Below is a small trained network, with its code and all its weights. Each question gives an input and a class and asks what happens when units are switched off, that is, made to give their printed mean instead of their output.

import numpy as np


def w(rows, s, z=0):
    codes = np.array(rows[::2]) - 128.0
    scale = np.full(codes.shape[1], s)
    scale[-1] = z or s
    return codes * scale


def norm(h):
    return h / np.sqrt((h * h).mean(-1, keepdims=True) + 1e-5)


def f(y):
    return y / 2 * (1 + np.tanh(0.7978845608 * (y + 0.044715 * y**3)))


def log_softmax(a):
    a = a - a.max(-1, keepdims=True)
    return a - np.log(np.exp(a).sum(-1, keepdims=True))


def net(x, mask):
    res = np.array(x, float).reshape(1, 3) / 4 @ E
    u = 0
    for l in range(2):
        y = f(norm(res) @ A[l][:, :-1].T + A[l][:, -1])
        res = res + np.where(mask[u : u + 15], y, B[l][:, -1]) @ B[l][:, :-1]
        u += 15
    return log_softmax(norm(res)[-1] @ U[:, :-1].T + U[:, -1])


A, B = {}, {}
E = w([
[52,185,217,121,2],'x0',
[113,63,138,246,107],'x1',
[163,21,85,89,28],'x2',
],0.0092)
A[0] = w([
[108,164,114,182,175,196],'0.n0',
[72,93,132,144,60,3],'0.n1',
[71,108,68,114,108,75],'0.n2',
[112,84,138,152,84,84],'0.n3',
[165,150,90,149,192,143],'0.n4',
[131,90,86,146,176,115],'0.n5',
[46,82,124,127,105,62],'0.n6',
[123,119,38,28,100,57],'0.n7',
[181,228,74,87,137,137],'0.n8',
[135,186,78,34,140,90],'0.n9',
[110,105,134,10,91,111],'0.n10',
[95,225,164,95,146,126],'0.n11',
[26,191,178,71,176,113],'0.n12',
[64,112,127,200,115,110],'0.n13',
[129,81,52,150,94,20],'0.n14',
],0.012,0.0039)
B[0] = w([
[73,72,163,5,220,234],'0.n0',
[136,195,53,222,97,181],'0.n1',
[141,161,148,128,118,131],'0.n2',
[120,106,154,255,105,177],'0.n3',
[50,128,45,136,170,248],'0.n4',
[35,106,117,112,103,221],'0.n5',
[94,111,83,210,58,148],'0.n6',
[203,171,92,53,82,243],'0.n7',
[62,122,129,243,66,238],'0.n8',
[137,169,174,186,108,245],'0.n9',
[234,96,187,97,70,248],'0.n10',
[149,200,175,124,128,248],'0.n11',
[141,181,236,141,143,255],'0.n12',
[192,67,92,139,107,201],'0.n13',
[145,137,180,142,117,187],'0.n14',
],0.0065,0.0049)
A[1] = w([
[61,132,64,170,34,103],'1.n0',
[137,75,97,133,91,148],'1.n1',
[177,87,55,114,127,102],'1.n2',
[18,174,169,102,240,149],'1.n3',
[199,107,100,98,35,23],'1.n4',
[102,223,217,93,150,101],'1.n5',
[109,171,188,152,130,129],'1.n6',
[106,97,5,153,224,153],'1.n7',
[146,134,201,180,157,57],'1.n8',
[170,60,140,40,44,2],'1.n9',
[60,121,173,134,71,136],'1.n10',
[122,49,97,151,127,96],'1.n11',
[240,162,179,59,43,122],'1.n12',
[13,193,116,173,153,186],'1.n13',
[142,159,152,172,138,96],'1.n14',
],0.011,0.0073)
B[1] = w([
[159,171,38,144,105,165],'1.n0',
[184,182,156,164,104,177],'1.n1',
[138,194,176,122,87,165],'1.n2',
[174,138,57,201,206,254],'1.n3',
[216,98,151,146,248,179],'1.n4',
[106,208,174,193,164,207],'1.n5',
[145,203,111,109,130,173],'1.n6',
[58,121,89,53,110,237],'1.n7',
[141,126,124,118,143,139],'1.n8',
[164,57,106,110,203,168],'1.n9',
[155,126,91,145,148,162],'1.n10',
[82,153,183,142,113,164],'1.n11',
[64,68,169,67,114,236],'1.n12',
[188,51,110,124,160,226],'1.n13',
[124,125,121,93,153,136],'1.n14',
],0.011,0.0087)
U = w([
[126,207,150,213,238,217],'0',
[89,196,251,85,73,107],'1',
[182,120,88,245,18,162],'2',
[199,35,169,43,108,185],'3',
[3,32,114,169,62,73],'4',
[17,61,21,99,241,149],'5',
[68,156,52,20,70,72],'6',
[95,99,139,144,142,3],'7',
],0.015,0.0069)

Each question gives the input, the list of numbers given to net, and the class t.
The units are the neurons (one row each of A and B). Each row of codes is followed by its name. A weight is (code - 128) times the scale printed after its matrix; where a second scale follows, it is the last column's (A, B and U).
mask holds one flag per neuron, layer by layer. A switched-off neuron (its flag False) gives its mean, the last column of its row in B, instead of its output. The means were averaged over made-up inputs and are rounded, as every weight is.
A unit's drop is (log p(t) with every unit on - log p(t) with that unit switched off) / (log p(t) with every unit on - log p(t) with every unit switched off).
The circuit of an input: a set's keep is (log p(t) with only the set's units on - log p(t) with every unit switched off) / (log p(t) with every unit on - log p(t) with every unit switched off). Starting from the 12 units with the biggest drops (on a tie, the unit counted first), units are removed one at a time, each time the one whose removal leaves the highest keep (on an exact tie, the one counted first), for as long as the keep stays at least 0.8.
circuit, biggest first: the units of the circuit, biggest drop first
most important unit: the unit with the biggest drop
k most important neurons: the k neurons with the biggest drops, biggest first
k most important neurons of layer l: the k neurons of layer l with the biggest drops, biggest first
drop of u: that unit's drop, to one decimal
input [5,5,-3], class 2: most important unit -> 0.n13
input [-8,-4,-7], class 5: circuit, biggest first -> [1.n7 0.n4]
input [5,-6,4], class 3: 3 most important neurons -> [0.n10 1.n9 1.n4]
input [-8,-6,-5], class 5: 2 most important neurons -> [1.n7 0.n4]
input [0,8,-3], class 4: 2 most important neurons -> [0.n13 1.n3]
input [-7,-5,-4], class 5: 2 most important neurons -> [1.n7 0.n4]
input [0,8,-4], class 5: 2 most important neurons -> [0.n0 0.n10]
input [1,-8,2], class 1: 2 most important neurons of layer 1 -> [1.n13 1.n5]
input [-8,5,5], class 6: 2 most important neurons -> [1.n7 1.n3]
input [7,-1,5], class 2: 2 most important neurons of layer 0 -> [0.n1 0.n0]
input [2,-7,2], class 1: 2 most important neurons of layer 1 -> [1.n13 1.n5]
input [-1,7,-1], class 4: 2 most important neurons of layer 0 -> [0.n13 0.n0]
input [-7,-1,3], class 6: drop of 0.n4 -> 0.0
input [1,8,-5], class 5: drop of 0.n0 -> 0.1
input [0,5,-1], class 4: most important neuron -> [0.n0]
input [7,0,6], class 2: drop of 0.n0 -> 0.3
